Below is a small trained network, with its code and all its weights. Each question gives an input and a class and asks what happens when units are switched off, that is, made to give their printed mean instead of their output.

import numpy as np


def w(rows, s, z=0):
    codes = np.array(rows[::2]) - 128.0
    scale = np.full(codes.shape[1], s)
    scale[-1] = z or s
    return codes * scale


def norm(h):
    return h / np.sqrt((h * h).mean(-1, keepdims=True) + 1e-5)


def f(y):
    return y / 2 * (1 + np.tanh(0.7978845608 * (y + 0.044715 * y**3)))


def log_softmax(a):
    a = a - a.max(-1, keepdims=True)
    return a - np.log(np.exp(a).sum(-1, keepdims=True))


def net(x, mask):
    res = np.array(x, float).reshape(1, 5) / 4 @ E
    u = 0
    for l in range(3):
        y = f(norm(res) @ A[l][:, :-1].T + A[l][:, -1])
        res = res + np.where(mask[u : u + 12], y, B[l][:, -1]) @ B[l][:, :-1]
        u += 12
    return log_softmax(norm(res)[-1] @ U[:, :-1].T + U[:, -1])


A, B = {}, {}
E = w([
[229,149,51,165,74,224,71,62,227,47,136,22],'x0',
[151,164,86,74,32,94,82,180,179,79,129,238],'x1',
[134,123,188,226,114,159,168,159,94,39,206,179],'x2',
[243,94,144,135,153,13,183,48,88,73,126,159],'x3',
[11,57,159,65,134,171,88,2,104,103,253,194],'x4',
],0.006)
A[0] = w([
[62,114,68,74,132,164,176,38,126,95,144,174,25],'0.n1',
[156,154,201,146,88,100,10,108,210,154,112,225,126],'0.n2',
[129,124,96,13,41,125,203,145,158,60,75,179,57],'0.n3',
[103,125,225,217,186,132,95,12,160,201,65,94,61],'0.n4',
[99,114,145,78,142,153,239,95,88,104,108,26,57],'0.n5',
[134,111,119,2,127,56,100,80,163,191,115,54,13],'0.n6',
[116,138,144,91,165,125,182,115,128,177,120,176,79],'0.n7',
[189,106,159,132,130,54,108,90,108,121,146,106,39],'0.n8',
[159,168,68,137,170,32,164,15,104,82,104,162,9],'0.n9',
[195,111,84,94,103,192,166,37,219,139,138,103,66],'0.n10',
[103,96,115,87,164,71,192,143,146,212,139,189,81],'0.n11',
[115,122,153,6,108,150,154,32,118,133,173,127,2],'0.n12',
],0.0066,0.0026)
B[0] = w([
[162,191,183,179,183,122,50,145,168,168,134,159,186],'0.n1',
[155,102,74,80,182,122,130,153,71,127,201,111,185],'0.n2',
[161,154,40,106,157,113,121,155,92,178,215,120,187],'0.n3',
[169,150,42,90,160,104,122,160,94,156,235,131,218],'0.n4',
[144,117,39,106,173,101,108,165,135,139,204,136,185],'0.n5',
[119,197,80,138,162,251,251,73,97,119,15,254,230],'0.n6',
[96,112,111,117,116,86,98,112,100,70,87,62,167],'0.n7',
[131,90,208,34,65,206,166,135,181,218,127,115,170],'0.n8',
[199,66,213,50,149,132,167,112,169,136,143,110,215],'0.n9',
[109,149,163,117,93,93,80,126,19,39,89,60,253],'0.n10',
[128,167,177,114,97,113,77,137,42,42,95,55,224],'0.n11',
[121,118,132,194,168,91,55,107,197,143,111,150,193],'0.n12',
],0.0084,0.0041)
A[1] = w([
[127,116,163,243,102,174,254,138,126,45,215,206,73],'1.n1',
[114,114,145,143,216,107,70,160,144,35,45,125,123],'1.n2',
[129,82,142,174,134,110,120,161,103,62,183,93,79],'1.n3',
[169,148,66,132,139,121,127,86,227,119,155,89,161],'1.n4',
[163,129,110,142,209,150,189,181,166,205,203,203,161],'1.n5',
[81,183,96,163,126,164,87,163,78,154,144,110,116],'1.n6',
[86,69,95,224,159,129,200,109,129,202,131,26,2],'1.n7',
[37,78,148,176,98,125,92,23,207,137,141,198,30],'1.n8',
[211,171,97,154,136,91,155,199,153,192,35,92,39],'1.n9',
[46,168,103,92,134,207,83,178,131,146,137,88,74],'1.n10',
[185,153,152,194,125,73,167,210,185,165,55,115,67],'1.n11',
[18,101,150,100,68,245,130,215,208,184,124,85,41],'1.n12',
],0.007,0.0019)
B[1] = w([
[92,132,57,86,168,183,152,92,147,166,2,148,209],'1.n1',
[138,163,171,148,84,178,126,175,117,157,143,136,181],'1.n2',
[171,165,105,111,142,143,117,119,69,159,70,143,184],'1.n3',
[39,82,180,124,107,109,148,179,53,99,113,134,185],'1.n4',
[194,177,130,103,88,159,95,126,87,98,122,76,210],'1.n5',
[191,129,172,100,112,113,149,108,115,154,109,134,226],'1.n6',
[120,87,73,94,148,129,119,119,126,139,195,137,155],'1.n7',
[158,149,163,133,181,142,34,127,174,151,96,120,167],'1.n8',
[114,140,174,191,178,141,54,88,156,128,171,198,253],'1.n9',
[201,72,168,97,156,93,184,85,123,85,126,153,223],'1.n10',
[84,80,156,142,170,159,22,108,176,150,149,153,202],'1.n11',
[184,47,174,61,130,94,162,99,150,131,98,126,189],'1.n12',
],0.0098,0.005)
A[2] = w([
[60,130,151,202,146,118,80,72,226,148,205,188,113],'2.n1',
[16,108,171,155,118,44,168,182,101,157,104,150,92],'2.n2',
[206,55,146,133,101,31,225,53,187,135,126,163,7],'2.n3',
[151,166,101,86,29,87,112,172,184,109,120,208,92],'2.n4',
[61,143,21,113,156,150,186,81,205,168,7,174,46],'2.n5',
[177,221,153,81,125,161,121,160,94,131,122,92,224],'2.n6',
[167,100,99,215,160,81,157,232,173,164,79,100,111],'2.n7',
[108,134,99,176,48,189,125,68,157,49,147,51,30],'2.n8',
[165,89,222,114,105,127,223,140,198,146,141,138,100],'2.n9',
[28,127,153,161,117,53,172,163,118,139,105,124,90],'2.n10',
[101,115,2,93,59,67,141,184,193,89,210,217,63],'2.n11',
[88,114,67,192,177,133,208,124,115,193,214,48,38],'2.n12',
],0.01,0.0018)
B[2] = w([
[101,129,134,208,111,68,82,86,159,147,141,151,192],'2.n1',
[169,169,64,116,100,155,110,130,192,45,66,22,154],'2.n2',
[108,89,179,83,96,195,134,158,194,192,77,121,192],'2.n3',
[125,106,134,91,234,159,144,93,89,154,120,76,156],'2.n4',
[154,178,154,204,116,187,235,124,71,107,124,182,190],'2.n5',
[74,91,121,194,82,117,149,162,176,130,157,133,254],'2.n6',
[71,147,167,70,143,117,98,8,74,112,145,154,133],'2.n7',
[100,188,141,68,142,51,134,174,101,91,59,103,156],'2.n8',
[153,103,151,78,71,127,160,118,171,160,160,109,181],'2.n9',
[99,126,164,99,113,83,118,155,68,63,125,112,136],'2.n10',
[137,109,33,88,174,133,145,119,128,171,165,127,142],'2.n11',
[124,126,12,48,173,129,121,158,137,132,147,175,146],'2.n12',
],0.014,0.0088)
U = w([
[117,138,158,161,163,99,18,55,170,157,137,172,166],'0',
[164,62,180,23,100,154,159,115,191,178,105,113,109],'1',
[135,113,5,69,186,125,136,136,100,158,197,132,145],'2',
[99,173,121,95,89,81,117,156,106,45,67,63,161],'3',
[139,173,120,161,134,192,206,94,103,135,77,195,117],'4',
[122,134,114,174,29,109,158,145,165,169,190,151,5],'5',
],0.012,0.0022)

Each question gives the input, the list of numbers given to net, and the class t.
The units are the neurons (one row each of A and B). Each row of codes is followed by its name. A weight is (code - 128) times the scale printed after its matrix; where a second scale follows, it is the last column's (A, B and U).
mask holds one flag per neuron, layer by layer. A switched-off neuron (its flag False) gives its mean, the last column of its row in B, instead of its output. The means were averaged over made-up inputs and are rounded, as every weight is.
A unit's drop is (log p(t) with every unit on - log p(t) with that unit switched off) / (log p(t) with every unit on - log p(t) with every unit switched off).
The circuit of an input: a set's keep is (log p(t) with only the set's units on - log p(t) with every unit switched off) / (log p(t) with every unit on - log p(t) with every unit switched off). Starting from the 12 units with the biggest drops (on a tie, the unit counted first), units are removed one at a time, each time the one whose removal leaves the highest keep (on an exact tie, the one counted first), for as long as the keep stays at least 0.8.
units of the circuit, in order: the units of the circuit, biggest drop first
top k neurons: the k neurons with the biggest drops, biggest first
top k neurons in layer l: the k neurons of layer l with the biggest drops, biggest first
input [4,-5,-5,4,3], class 2: top 3 neurons	(0.n4; 0.n5; 1.n1)
input [1,-1,8,-1,7], class 4: units of the circuit, in order	(1.n1)
input [6,5,4,-7,-6], class 1: top 2 neurons in layer 1	(1.n12; 1.n10)
input [-4,2,0,6,-8], class 0: top 2 neurons	(1.n11; 1.n9)
input [7,-5,4,-7,-6], class 1: top 4 neurons in layer 1	(1.n12; 1.n10; 1.n6; 1.n5)
input [-8,-5,8,1,2], class 3: top 4 neurons	(0.n6; 0.n11; 2.n2; 0.n7)
input [2,-1,7,7,4], class 1: top 3 neurons	(0.n9; 0.n8; 0.n6)
input [7,-3,6,6,1], class 3: top 3 neurons	(0.n10; 2.n8; 1.n10)
input [5,-4,6,-6,-3], class 1: top 4 neurons	(1.n12; 0.n6; 1.n10; 1.n6)
input [-7,7,3,4,-1], class 2: units of the circuit, in order	(0.n3; 2.n11)
input [6,4,7,-5,1], class 4: top 2 neurons	(1.n1; 0.n11)
input [8,-6,-2,5,-3], class 3: top 2 neurons	(0.n10; 2.n8)
input [4,-6,-3,5,2], class 2: top 3 neurons	(0.n4; 0.n5; 1.n10)
input [5,-4,-8,1,3], class 4: top neuron	(0.n6)
input [-7,-8,-2,-4,6], class 2: units of the circuit, in order	(0.n4; 2.n12)
input [7,7,5,6,-8], class 0: units of the circuit, in order	(1.n9; 1.n11)
input [1,3,2,0,-3], class 5: top 4 neurons	(1.n5; 0.n3; 0.n2; 2.n6)
input [-3,7,8,8,-8], class 0: top 3 neurons	(1.n11; 0.n6; 1.n9)
input [0,-3,-5,4,2], class 4: top 2 neurons	(0.n6; 1.n10)
input [-5,0,-7,-4,-6], class 4: units of the circuit, in order	(2.n5)
input [-4,8,8,6,0], class 2: units of the circuit, in order	(0.n3; 2.n11)
input [-2,5,-6,4,4], class 4: top 2 neurons in layer 0	(0.n6; 0.n4)
input [-7,-5,-5,5,-6], class 3: units of the circuit, in order	(0.n11; 2.n2)
input [3,-6,7,7,-3], class 1: top 3 neurons in layer 0	(0.n9; 0.n8; 0.n6)
input [-4,-3,-5,3,4], class 4: top 2 neurons in layer 1	(1.n9; 1.n5)
input [5,4,-8,-6,2], class 4: top 2 neurons in layer 0	(0.n6; 0.n8)
